Here is a tiny trained network, its code and every weight. The questions are about switching its units off for an input and a target symbol, where a switched-off unit gives its printed mean instead of its output.

import numpy as np


def w(rows, s, z=0):
    codes = np.array(rows[::2]) - 128.0
    scale = np.full(codes.shape[1], s)
    scale[-1] = z or s
    return codes * scale


def f(y):
    return np.maximum(y, 0)


def softmax(a):
    e = np.exp(a - a.max(-1, keepdims=True))
    return e / e.sum(-1, keepdims=True)


def log_softmax(a):
    a = a - a.max(-1, keepdims=True)
    return a - np.log(np.exp(a).sum(-1, keepdims=True))


def net(x, mask):
    ids = ['αβγδεθλμξπστφψω'.index(c) for c in x.split()]
    T = len(ids)
    res = E[ids] + P[:T]
    u = 0
    for l in range(2):
        q, k, v = (res @ M[l].T for M in (Q, K, V))
        z = softmax(np.where(np.tri(T) > 0, q @ k.T / 2**0.5, -1e9)) @ v
        res = res + np.where(mask[u], z, O[l][:, -1]) @ O[l][:, :-1]
        u += 1
        y = f(res @ A[l][:, :-1].T + A[l][:, -1])
        res = res + np.where(mask[u : u + 4], y, B[l][:, -1]) @ B[l][:, :-1]
        u += 4
    return log_softmax(res[-1] @ U[:, :-1].T + U[:, -1])


Q, K, V, O, A, B = {}, {}, {}, {}, {}, {}
E = w([
[207,140,120,6,199,144],'α',
[103,168,132,46,209,106],'β',
[121,141,85,195,161,151],'γ',
[234,138,82,121,89,97],'δ',
[118,167,113,160,169,179],'ε',
[199,82,232,131,135,125],'θ',
[27,102,142,99,56,181],'λ',
[101,158,89,186,161,178],'μ',
[2,95,187,111,178,158],'ξ',
[225,84,167,253,120,110],'π',
[108,100,188,48,122,11],'σ',
[149,139,130,122,3,124],'τ',
[159,149,83,178,176,201],'φ',
[57,113,163,79,209,133],'ψ',
[139,147,92,173,161,156],'ω',
],0.019)
P = w([
[139,1,80,71,187,161],'0',
[155,203,189,83,95,184],'1',
[153,207,192,83,102,178],'2',
[152,210,184,85,102,170],'3',
[156,220,188,84,110,175],'4',
[155,216,184,86,109,179],'5',
[160,228,179,85,112,168],'6',
[150,217,187,89,110,175],'7',
],0.0084)
Q[0] = w([
[133,87,130,93,151,3],'0.h0',
[91,156,206,121,46,5],'0.h0',
],0.011)
K[0] = w([
[168,249,176,105,174,57],'0.h0',
[83,255,199,211,60,101],'0.h0',
],0.0089)
V[0] = w([
[247,114,168,72,159,205],'0.h0',
[83,12,120,254,74,120],'0.h0',
],0.0064)
O[0] = w([
[181,148,173,48,43,247,255],'0.h0',
[168,228,78,143,111,63,98],'0.h0',
],0.014,0.0041)
A[0] = w([
[119,65,255,88,101,128,1],'0.n0',
[115,73,121,168,31,185,77],'0.n1',
[140,42,182,131,200,138,73],'0.n2',
[38,56,112,147,237,156,65],'0.n3',
],0.0092,0.0033)
B[0] = w([
[108,161,107,189,160,103,246],'0.n0',
[149,128,66,103,111,48,193],'0.n1',
[83,229,114,126,80,73,181],'0.n2',
[103,246,130,95,176,197,157],'0.n3',
],0.012)
Q[1] = w([
[103,105,233,119,135,72],'1.h0',
[152,95,255,121,19,35],'1.h0',
],0.0083)
K[1] = w([
[123,181,250,162,112,107],'1.h0',
[146,126,166,174,91,129],'1.h0',
],0.017)
V[1] = w([
[96,160,40,209,153,215],'1.h0',
[56,245,229,42,3,226],'1.h0',
],0.0057)
O[1] = w([
[234,22,136,57,191,15,236],'1.h0',
[183,69,253,178,40,109,255],'1.h0',
],0.012,0.0097)
A[1] = w([
[144,71,172,98,88,101,3],'1.n0',
[182,101,91,78,147,149,165],'1.n1',
[57,137,192,2,83,167,142],'1.n2',
[198,108,137,231,192,229,72],'1.n3',
],0.009,0.0046)
B[1] = w([
[26,182,56,155,117,150,254],'1.n0',
[55,190,147,55,95,137,244],'1.n1',
[161,2,19,198,188,190,194],'1.n2',
[39,59,151,233,143,76,168],'1.n3',
],0.0082,0.01)
U = w([
[119,118,75,165,155,175,162],'α',
[159,80,89,186,144,58,79],'β',
[138,65,179,169,198,161,253],'γ',
[126,142,207,17,73,220,155],'δ',
[108,95,172,116,134,147,178],'ε',
[198,216,186,155,135,145,46],'θ',
[27,19,64,124,113,87,158],'λ',
[91,135,155,113,84,101,77],'μ',
[177,80,123,150,104,161,77],'ξ',
[239,133,47,249,188,83,112],'π',
[2,203,114,170,141,129,134],'σ',
[118,141,37,151,60,64,63],'τ',
[71,194,72,127,146,93,130],'φ',
[185,66,175,73,160,38,151],'ψ',
[85,148,148,112,141,152,179],'ω',
],0.0086,0.0068)

Each question gives the input, a string of symbols that net reads in full, and the target symbol t.
The units are the heads (2 rows each of Q, K, V and O) and the neurons (one row each of A and B). Each row of codes is followed by its name. A weight is (code - 128) times the scale printed after its matrix; where a second scale follows, it is the last column's (O, A, B and U).
mask holds one flag per unit, layer by layer, with each layer's heads first. A switched-off unit (its flag False) gives its mean, the last column of its rows in O or B, instead of its output. The means were averaged over made-up inputs and are rounded, as every weight is.
A unit's drop is (log p(t) with every unit on - log p(t) with that unit switched off) / (log p(t) with every unit on - log p(t) with every unit switched off).
The circuit of an input: a set's keep is (log p(t) with only the set's units on - log p(t) with every unit switched off) / (log p(t) with every unit on - log p(t) with every unit switched off). Starting from all 10 units, units are removed one at a time, each time the one whose removal leaves the highest keep (on an exact tie, the one counted first), for as long as the keep stays at least 0.8.
circuit, biggest first: the units of the circuit, biggest drop first
unit that matters most: the unit with the biggest drop
k most important neurons: the k neurons with the biggest drops, biggest first
top k neurons in layer l: the k neurons of layer l with the biggest drops, biggest first
input φ φ σ μ, target δ: unit that matters most => 0.h0
input γ μ θ μ μ α μ, target φ: 2 most important neurons => [0.n2, 1.n1]
input σ λ θ, target θ: circuit, biggest first => [0.n0, 1.h0, 1.n0]
input γ φ μ τ σ φ ψ γ, target φ: top 2 neurons in layer 1 => [1.n1, 1.n2]
input δ μ φ ξ, target γ: top 2 neurons in layer 0 => [0.n3, 0.n1]
input μ φ δ γ π ω, target ψ: circuit, biggest first => [1.h0, 0.n3]
input ξ ψ μ, target β: circuit, biggest first => [1.n0, 0.n3, 0.h0, 1.h0]
input θ φ μ μ γ, target ξ: circuit, biggest first => [1.h0, 0.h0, 0.n0, 1.n2]
input τ τ δ α β φ γ, target σ: 3 most important neurons => [0.n2, 0.n1, 1.n3]
input σ φ β δ μ δ λ, target λ: 2 most important neurons => [1.n2, 0.n0]
input θ μ δ μ γ φ, target ξ: circuit, biggest first => [1.h0, 0.h0, 1.n2, 0.n0]
input β θ μ μ γ, target μ: top 2 neurons in layer 1 => [1.n0, 1.n2]
input μ δ μ φ ε γ ψ, target γ: circuit, biggest first => [1.n2, 0.n3, 0.h0]
input π β μ β γ δ ω, target θ: unit that matters most => 0.h0
input θ τ μ γ ψ τ μ, target ξ: circuit, biggest first => [1.h0, 1.n2, 0.h0, 0.n0]
input μ μ μ μ μ γ θ ε, target ψ: circuit, biggest first => [1.h0, 0.n3]
input μ β σ, target σ: 3 most important neurons => [0.n0, 0.n2, 1.n0]
input γ μ λ φ, target φ: circuit, biggest first => [1.h0, 1.n1]
input θ θ μ τ θ γ, target ξ: circuit, biggest first => [1.h0, 0.h0, 1.n2, 0.n0]
input θ σ δ τ μ δ φ, target ξ: circuit, biggest first => [1.h0, 1.n2, 0.h0, 0.n0]
input π θ μ μ, target θ: top neuron in layer 1 => [1.n2]
input μ μ γ φ φ β, target γ: 2 most important neurons => [1.n2, 0.n1]
